Below is a small trained network, with its code and all its weights. Each question gives an input and a target symbol and asks what happens when units are switched off, that is, made to give their printed mean instead of their output.

import numpy as np


def w(rows, s, z=0):
    codes = np.array(rows[::2]) - 128.0
    scale = np.full(codes.shape[1], s)
    scale[-1] = z or s
    return codes * scale


def f(y):
    return y / 2 * (1 + np.tanh(0.7978845608 * (y + 0.044715 * y**3)))


def softmax(a):
    e = np.exp(a - a.max(-1, keepdims=True))
    return e / e.sum(-1, keepdims=True)


def log_softmax(a):
    a = a - a.max(-1, keepdims=True)
    return a - np.log(np.exp(a).sum(-1, keepdims=True))


def net(x, mask):
    ids = ['αβγδεηθλξπστφ'.index(c) for c in x.split()]
    T = len(ids)
    res = E[ids] + P[:T]
    r = res
    for j in range(2):
        rows = slice(4 * j, 4 * j + 4)
        q, k, v = (r @ M[0][rows].T for M in (Q, K, V))
        z = softmax(np.where(np.tri(T) > 0, q @ k.T / 4**0.5, -1e9)) @ v
        o = O[0][rows]
        res = res + np.where(mask[j], z, o[:, -1]) @ o[:, :-1]
    y = f(res @ A[0][:, :-1].T + A[0][:, -1])
    res = res + np.where(mask[2:14], y, B[0][:, -1]) @ B[0][:, :-1]
    return log_softmax(res[-1] @ U[:, :-1].T + U[:, -1])


Q, K, V, O, A, B = {}, {}, {}, {}, {}, {}
E = w([
[164,77,73],'α',
[130,116,174],'β',
[155,192,55],'γ',
[155,95,109],'δ',
[156,49,248],'ε',
[159,130,92],'η',
[109,43,119],'θ',
[148,177,144],'λ',
[151,75,193],'ξ',
[155,161,138],'π',
[153,135,190],'σ',
[175,94,174],'τ',
[147,114,244],'φ',
],0.015)
P = w([
[72,143,95],'0',
[161,170,71],'1',
[3,129,102],'2',
[217,147,86],'3',
[28,2,35],'4',
[174,51,90],'5',
],0.0099)
Q[0] = w([
[75,101,131],'H1',
[50,78,120],'H1',
[101,159,119],'H1',
[156,125,153],'H1',
[25,84,106],'H2',
[8,112,146],'H2',
[198,156,139],'H2',
[67,167,140],'H2',
],0.018)
K[0] = w([
[80,96,134],'H1',
[90,92,118],'H1',
[84,135,130],'H1',
[154,127,90],'H1',
[255,113,132],'H2',
[185,166,136],'H2',
[80,129,125],'H2',
[156,179,144],'H2',
],0.017)
V[0] = w([
[251,185,159],'H1',
[126,176,134],'H1',
[95,120,92],'H1',
[118,123,142],'H1',
[142,46,212],'H2',
[141,221,148],'H2',
[130,243,90],'H2',
[173,162,198],'H2',
],0.013)
O[0] = w([
[81,36,171,132],'H1',
[115,43,184,95],'H1',
[168,115,101,101],'H1',
[154,145,160,140],'H1',
[41,145,45,255],'H2',
[107,83,181,74],'H2',
[197,59,227,12],'H2',
[79,4,123,158],'H2',
],0.011,0.0079)
A[0] = w([
[233,129,152,2],'N1',
[228,189,122,76],'N2',
[88,117,88,35],'N3',
[157,178,161,142],'N4',
[214,69,197,143],'N5',
[166,115,157,35],'N6',
[181,201,10,138],'N7',
[145,115,75,142],'N8',
[83,145,182,126],'N9',
[48,96,137,43],'N10',
[83,177,209,149],'N11',
[95,30,103,208],'N12',
],0.012,0.0097)
B[0] = w([
[2,159,106,145],'N1',
[120,75,76,147],'N2',
[177,169,102,184],'N3',
[178,101,27,141],'N4',
[154,226,129,173],'N5',
[32,159,95,135],'N6',
[139,74,178,254],'N7',
[107,190,173,172],'N8',
[161,86,59,133],'N9',
[147,164,63,170],'N10',
[154,9,82,138],'N11',
[80,147,206,199],'N12',
],0.0082,0.024)
U = w([
[110,49,224,254],'α',
[163,124,134,204],'β',
[100,113,176,74],'γ',
[163,144,105,7],'δ',
[148,134,120,112],'ε',
[213,103,101,249],'η',
[158,185,200,69],'θ',
[209,255,123,20],'λ',
[67,37,117,118],'ξ',
[210,191,214,233],'π',
[226,183,109,157],'σ',
[93,158,23,18],'τ',
[204,97,53,223],'φ',
],0.0076,0.0052)

Each question gives the input, a string of symbols that net reads in full, and the target symbol t.
The units are the heads (4 rows each of Q, K, V and O) and the neurons (one row each of A and B). Each row of codes is followed by its name. A weight is (code - 128) times the scale printed after its matrix; where a second scale follows, it is the last column's (O, A, B and U).
mask holds one flag per unit, heads first, then neurons. A switched-off unit (its flag False) gives its mean, the last column of its rows in O or B, instead of its output. The means were averaged over made-up inputs and are rounded, as every weight is.
A unit's drop is (log p(t) with every unit on - log p(t) with that unit switched off) / (log p(t) with every unit on - log p(t) with every unit switched off).
The circuit of an input: a set's keep is (log p(t) with only the set's units on - log p(t) with every unit switched off) / (log p(t) with every unit on - log p(t) with every unit switched off). Starting from the 12 units with the biggest drops (on a tie, the unit counted first), units are removed one at a time, each time the one whose removal leaves the highest keep (on an exact tie, the one counted first), for as long as the keep stays at least 0.8.
units of the circuit, in order: the units of the circuit, biggest drop first
k most important neurons: the k neurons with the biggest drops, biggest first
which heads matter: for each layer, one digit per head in row order, 1 if its drop is at least 0.15 and else 0, layers parted by /
drop when u is switched off: that unit's drop, to one decimal
input ε π ξ, target π: units of the circuit, in order => [N5, H2]
input ε π λ, target π: units of the circuit, in order => [H2]
input γ ε σ π, target α: units of the circuit, in order => [H1, H2]
input φ ε α ε ε, target τ: 2 most important neurons => [N3, N10]
input ε π σ, target π: which heads matter => 01
input λ π π, target π: units of the circuit, in order => [N5, H2]
input ε φ φ ε, target ξ: units of the circuit, in order => [H1, H2]
input ε π ε ε φ, target τ: units of the circuit, in order => [H2, N10]
input ε β δ ε α φ, target φ: 3 most important neurons => [N2, N4, N12]
input β σ α σ, target φ: units of the circuit, in order => [H2, N4, N2]
input π π σ ε, target α: 2 most important neurons => [N3, N12]
input σ γ η, target λ: 3 most important neurons => [N5, N7, N1]
input σ ε φ γ ε, target λ: units of the circuit, in order => [N5, H1, H2, N7]
input σ ε ε φ, target τ: units of the circuit, in order => [H2]
input π ε σ ε, target α: 2 most important neurons => [N3, N10]
input ε σ π σ, target π: 2 most important neurons => [N5, N7]
input ε π σ π ε, target π: units of the circuit, in order => [H2, N5]
input γ ξ γ δ, target λ: drop when N7 is switched off => 0.1
input ε η π σ π, target α: drop when H2 is switched off => 0.5
input ε α δ, target φ: drop when N12 is switched off => 0.3
input φ σ γ, target α: units of the circuit, in order => [H2]
